Below is a small trained network, with its code and all its weights. Each question gives an input and a class and asks what happens when units are switched off, that is, made to give their printed mean instead of their output.

import numpy as np


def w(rows, s, z=0):
    codes = np.array(rows[::2]) - 128.0
    scale = np.full(codes.shape[1], s)
    scale[-1] = z or s
    return codes * scale


def norm(h):
    return h / np.sqrt((h * h).mean(-1, keepdims=True) + 1e-5)


def f(y):
    return y / 2 * (1 + np.tanh(0.7978845608 * (y + 0.044715 * y**3)))


def log_softmax(a):
    a = a - a.max(-1, keepdims=True)
    return a - np.log(np.exp(a).sum(-1, keepdims=True))


def net(x, mask):
    res = np.array(x, float).reshape(1, 8) / 4 @ E
    u = 0
    for l in range(2):
        y = f(norm(res) @ A[l][:, :-1].T + A[l][:, -1])
        res = res + np.where(mask[u : u + 14], y, B[l][:, -1]) @ B[l][:, :-1]
        u += 14
    return log_softmax(norm(res)[-1] @ U[:, :-1].T + U[:, -1])


A, B = {}, {}
E = w([
[128,128,128,128],'x0',
[128,129,128,129],'x1',
[128,129,128,127],'x2',
[145,8,125,147],'x3',
[99,119,23,130],'x4',
[116,148,139,222],'x5',
[130,128,128,129],'x6',
[252,136,104,136],'x7',
],0.012)
A[0] = w([
[70,140,141,186,207],'L0N1',
[145,125,249,173,44],'L0N2',
[100,125,5,196,31],'L0N3',
[129,55,139,206,55],'L0N4',
[86,113,150,118,55],'L0N5',
[44,115,160,195,124],'L0N6',
[210,155,109,247,151],'L0N7',
[145,110,129,53,81],'L0N8',
[118,144,132,204,29],'L0N9',
[124,72,116,145,37],'L0N10',
[108,238,113,176,84],'L0N11',
[123,69,124,163,54],'L0N12',
[127,136,146,212,3],'L0N13',
[110,121,98,151,44],'L0N14',
],0.021,0.004)
B[0] = w([
[174,162,77,97,213],'L0N1',
[120,133,137,254,225],'L0N2',
[111,149,146,242,202],'L0N3',
[180,128,202,87,190],'L0N4',
[160,115,85,135,152],'L0N5',
[167,121,36,104,225],'L0N6',
[172,142,22,89,246],'L0N7',
[75,98,92,106,169],'L0N8',
[170,187,104,105,166],'L0N9',
[156,123,180,105,150],'L0N10',
[177,128,228,96,225],'L0N11',
[165,125,182,106,159],'L0N12',
[167,198,103,130,169],'L0N13',
[150,133,116,154,133],'L0N14',
],0.044,0.011)
A[1] = w([
[116,76,133,95,97],'L1N1',
[193,113,5,95,160],'L1N2',
[118,159,175,236,4],'L1N3',
[25,82,128,88,70],'L1N4',
[105,103,120,129,112],'L1N5',
[96,125,138,226,119],'L1N6',
[139,163,231,73,124],'L1N7',
[174,81,175,115,12],'L1N8',
[125,124,130,141,60],'L1N9',
[107,111,131,123,90],'L1N10',
[114,115,139,206,89],'L1N11',
[158,97,203,105,125],'L1N12',
[120,201,149,112,139],'L1N13',
[88,107,124,105,75],'L1N14',
],0.024,0.0034)
B[1] = w([
[179,141,105,138,140],'L1N1',
[2,83,176,103,254],'L1N2',
[87,88,113,231,159],'L1N3',
[210,219,52,91,152],'L1N4',
[132,182,131,129,131],'L1N5',
[160,154,107,197,154],'L1N6',
[176,78,206,112,153],'L1N7',
[148,164,207,147,142],'L1N8',
[125,137,124,133,124],'L1N9',
[153,136,105,124,127],'L1N10',
[150,149,87,180,147],'L1N11',
[175,108,154,75,147],'L1N12',
[190,61,123,159,143],'L1N13',
[162,158,87,114,136],'L1N14',
],0.042,0.024)
U = w([
[114,106,117,250,111],'0',
[175,84,205,115,91],'1',
[53,104,113,111,252],'2',
[163,165,57,102,66],'3',
],0.021,0.0037)

Each question gives the input, the list of numbers given to net, and the class t.
The units are the neurons (one row each of A and B). Each row of codes is followed by its name. A weight is (code - 128) times the scale printed after its matrix; where a second scale follows, it is the last column's (A, B and U).
mask holds one flag per neuron, layer by layer. A switched-off neuron (its flag False) gives its mean, the last column of its row in B, instead of its output. The means were averaged over made-up inputs and are rounded, as every weight is.
A unit's drop is (log p(t) with every unit on - log p(t) with that unit switched off) / (log p(t) with every unit on - log p(t) with every unit switched off).
most important unit: the unit with the biggest drop
k most important neurons: the k neurons with the biggest drops, biggest first
top k neurons in layer l: the k neurons of layer l with the biggest drops, biggest first
drop when u is switched off: that unit's drop, to one decimal
input [-6,-8,-3,-4,-2,-5,-7,3], class 3: top neuron in layer 0 : (L0N7)
input [-7,-5,2,1,0,-6,7,1], class 3: 4 most important neurons : (L0N7; L1N4; L0N6; L0N1)
input [-2,6,3,-3,-2,-6,0,-3], class 3: 2 most important neurons : (L0N7; L0N6)
input [-2,-8,5,-7,6,2,0,5], class 1: top 2 neurons in layer 0 : (L0N11; L0N2)
input [-7,-8,-7,3,-6,-3,-3,-7], class 2: 4 most important neurons : (L0N6; L0N3; L1N2; L0N5)
input [-4,-8,4,2,-1,2,-3,-2], class 1: top 4 neurons in layer 0 : (L0N4; L0N12; L0N7; L0N10)
input [6,-4,5,-8,-8,-4,-4,5], class 0: 2 most important neurons : (L0N2; L0N4)
input [-2,-8,7,2,2,-3,8,-3], class 2: 4 most important neurons : (L0N11; L0N2; L0N5; L0N4)
input [-4,-3,-1,6,0,-7,-2,-5], class 3: top 3 neurons in layer 0 : (L0N8; L0N7; L0N11)
input [5,7,5,-3,7,0,8,8], class 2: top 2 neurons in layer 0 : (L0N7; L0N2)
input [2,1,-1,8,-3,-1,4,-6], class 1: 2 most important neurons : (L0N4; L0N7)
input [5,-6,4,1,-8,-1,2,7], class 0: 3 most important neurons : (L0N2; L0N6; L0N1)
input [-5,0,7,-2,0,-5,-2,-1], class 3: 3 most important neurons : (L0N7; L1N4; L0N6)
input [0,5,6,7,-1,-5,4,-5], class 1: most important neuron : (L0N7)
input [-6,-2,3,-1,-2,7,-2,-8], class 2: 2 most important neurons : (L0N6; L1N2)
input [-3,-2,-1,3,5,8,1,5], class 3: 2 most important neurons : (L0N7; L0N2)
input [-8,-3,-3,-2,-1,-5,1,0], class 3: 4 most important neurons : (L0N7; L1N4; L0N6; L0N1)
input [6,2,4,-3,3,2,-7,7], class 2: 2 most important neurons : (L0N7; L1N2)
input [1,3,5,-3,-7,-7,4,-4], class 0: top 2 neurons in layer 0 : (L0N7; L0N2)
input [8,-3,8,-7,1,-4,-6,8], class 2: most important unit : L0N4
input [5,-3,-1,2,-3,0,1,4], class 2: top 2 neurons in layer 0 : (L0N7; L0N3)
input [6,-8,6,-1,0,-8,8,-4], class 3: top 3 neurons in layer 0 : (L0N7; L0N6; L0N1)
input [5,7,3,-6,0,3,-8,0], class 1: drop when L0N11 is switched off : 0.9
input [-1,7,3,-5,-2,8,-4,7], class 3: drop when L0N1 is switched off : 0.0
input [-3,7,-8,0,1,2,-5,-4], class 2: drop when L1N2 is switched off : 0.5
